Below is a small trained network, with its code and all its weights. Each question gives an input and a class and asks what happens when units are switched off, that is, made to give their printed mean instead of their output.

import numpy as np


def w(rows, s, z=0):
    codes = np.array(rows[::2]) - 128.0
    scale = np.full(codes.shape[1], s)
    scale[-1] = z or s
    return codes * scale


def f(y):
    return y / 2 * (1 + np.tanh(0.7978845608 * (y + 0.044715 * y**3)))


def log_softmax(a):
    a = a - a.max(-1, keepdims=True)
    return a - np.log(np.exp(a).sum(-1, keepdims=True))


def net(x, mask):
    res = np.array(x, float).reshape(1, 6) / 4 @ E
    y = f(res @ A[0][:, :-1].T + A[0][:, -1])
    res = res + np.where(mask, y, B[0][:, -1]) @ B[0][:, :-1]
    return log_softmax(res[-1] @ U[:, :-1].T + U[:, -1])


A, B = {}, {}
E = w([
[197,147,83,143,101,111,158],'x0',
[98,194,116,73,110,96,82],'x1',
[140,92,115,129,115,13,158],'x2',
[184,163,111,187,174,110,77],'x3',
[143,161,253,84,162,156,172],'x4',
[75,176,117,132,124,150,190],'x5',
],0.012)
A[0] = w([
[111,18,60,127,212,134,217,194],'N1',
[129,84,103,152,160,123,117,54],'N2',
[200,45,77,176,173,99,144,115],'N3',
[64,108,96,176,40,97,163,189],'N4',
[112,166,170,163,205,2,149,165],'N5',
[84,123,191,97,173,35,229,254],'N6',
[135,28,118,105,92,102,123,85],'N7',
[122,147,71,24,128,116,104,93],'N8',
[112,172,175,50,113,163,192,194],'N9',
[205,246,66,181,253,149,148,145],'N10',
[114,159,79,149,92,51,173,172],'N11',
[214,80,159,182,154,112,97,183],'N12',
[121,164,116,117,95,225,118,208],'N13',
[222,64,133,181,157,208,197,198],'N14',
[65,190,181,65,140,69,23,185],'N15',
[45,131,132,18,141,60,24,189],'N16',
[208,73,125,140,160,174,97,158],'N17',
[183,146,77,155,56,126,99,182],'N18',
[133,182,253,28,92,121,187,207],'N19',
[125,155,141,52,132,134,67,176],'N20',
[92,175,89,124,154,190,159,200],'N21',
[134,119,92,182,42,69,91,89],'N22',
],0.0092,0.0047)
B[0] = w([
[124,56,88,48,159,123,132,205],'N1',
[118,109,117,152,65,140,159,144],'N2',
[175,105,120,126,59,120,141,216],'N3',
[132,93,87,172,163,104,141,204],'N4',
[143,149,161,112,185,196,219,190],'N5',
[194,82,114,183,145,183,174,216],'N6',
[137,94,93,85,127,115,130,178],'N7',
[125,130,111,116,160,63,70,166],'N8',
[139,133,148,106,207,197,164,215],'N9',
[254,185,202,109,120,125,114,213],'N10',
[134,127,60,189,97,95,188,201],'N11',
[199,96,160,93,116,84,112,202],'N12',
[99,194,233,70,224,94,136,207],'N13',
[218,164,181,59,208,80,64,212],'N14',
[244,97,142,43,187,144,180,226],'N15',
[172,105,112,114,150,112,158,234],'N16',
[140,154,142,58,103,66,92,180],'N17',
[122,162,116,145,110,80,142,208],'N18',
[170,80,100,118,211,172,193,249],'N19',
[136,78,158,66,193,94,94,184],'N20',
[131,150,152,77,199,131,149,190],'N21',
[125,115,117,230,73,117,133,210],'N22',
],0.0085,0.012)
U = w([
[55,179,165,71,177,117,64,2],'0',
[114,191,111,192,128,143,158,89],'1',
[180,150,143,86,145,68,86,222],'2',
[164,212,180,126,11,167,66,4],'3',
[116,32,102,155,43,143,123,64],'4',
[165,104,175,69,195,230,161,240],'5',
],0.011,0.0037)

Each question gives the input, the list of numbers given to net, and the class t.
The units are the neurons (one row each of A and B). Each row of codes is followed by its name. A weight is (code - 128) times the scale printed after its matrix; where a second scale follows, it is the last column's (A, B and U).
mask holds one flag per neuron, in row order. A switched-off neuron (its flag False) gives its mean, the last column of its row in B, instead of its output. The means were averaged over made-up inputs and are rounded, as every weight is.
A unit's drop is (log p(t) with every unit on - log p(t) with that unit switched off) / (log p(t) with every unit on - log p(t) with every unit switched off).
The circuit of an input: a set's keep is (log p(t) with only the set's units on - log p(t) with every unit switched off) / (log p(t) with every unit on - log p(t) with every unit switched off). Starting from the 12 units with the biggest drops (on a tie, the unit counted first), units are removed one at a time, each time the one whose removal leaves the highest keep (on an exact tie, the one counted first), for as long as the keep stays at least 0.8.
circuit, biggest first: the units of the circuit, biggest drop first
unit that matters most: the unit with the biggest drop
k most important neurons: the k neurons with the biggest drops, biggest first
drop when u is switched off: that unit's drop, to one decimal
input [-3,-2,1,-1,2,-7], class 2: circuit, biggest first : [N9, N17]
input [-3,5,7,3,-5,-4], class 4: circuit, biggest first : [N22, N14, N13]
input [2,-7,-4,-6,-7,-8], class 2: unit that matters most : N14
input [5,1,-5,1,-1,1], class 2: circuit, biggest first : [N19, N5]
input [-4,7,-4,-3,-5,-1], class 2: 4 most important neurons : [N19, N8, N5, N9]
input [-6,-7,3,5,-1,2], class 2: circuit, biggest first : [N19, N9]
input [3,3,-3,6,-4,6], class 3: 2 most important neurons : [N10, N19]
input [-2,2,6,5,2,-6], class 5: 4 most important neurons : [N5, N15, N14, N8]
input [-5,5,-7,7,-5,-1], class 2: 4 most important neurons : [N19, N9, N5, N6]
input [4,-1,7,6,-6,7], class 1: 3 most important neurons : [N5, N10, N18]
input [-4,3,6,-2,0,-8], class 5: 3 most important neurons : [N5, N15, N6]
input [-4,-1,5,2,-2,-6], class 4: 3 most important neurons : [N14, N13, N10]
input [5,5,-1,-8,-7,2], class 4: drop when N10 is switched off : 0.1
input [-4,7,5,4,-8,8], class 1: most important neuron : [N11]
input [1,-3,3,6,-3,5], class 2: drop when N6 is switched off : 0.1
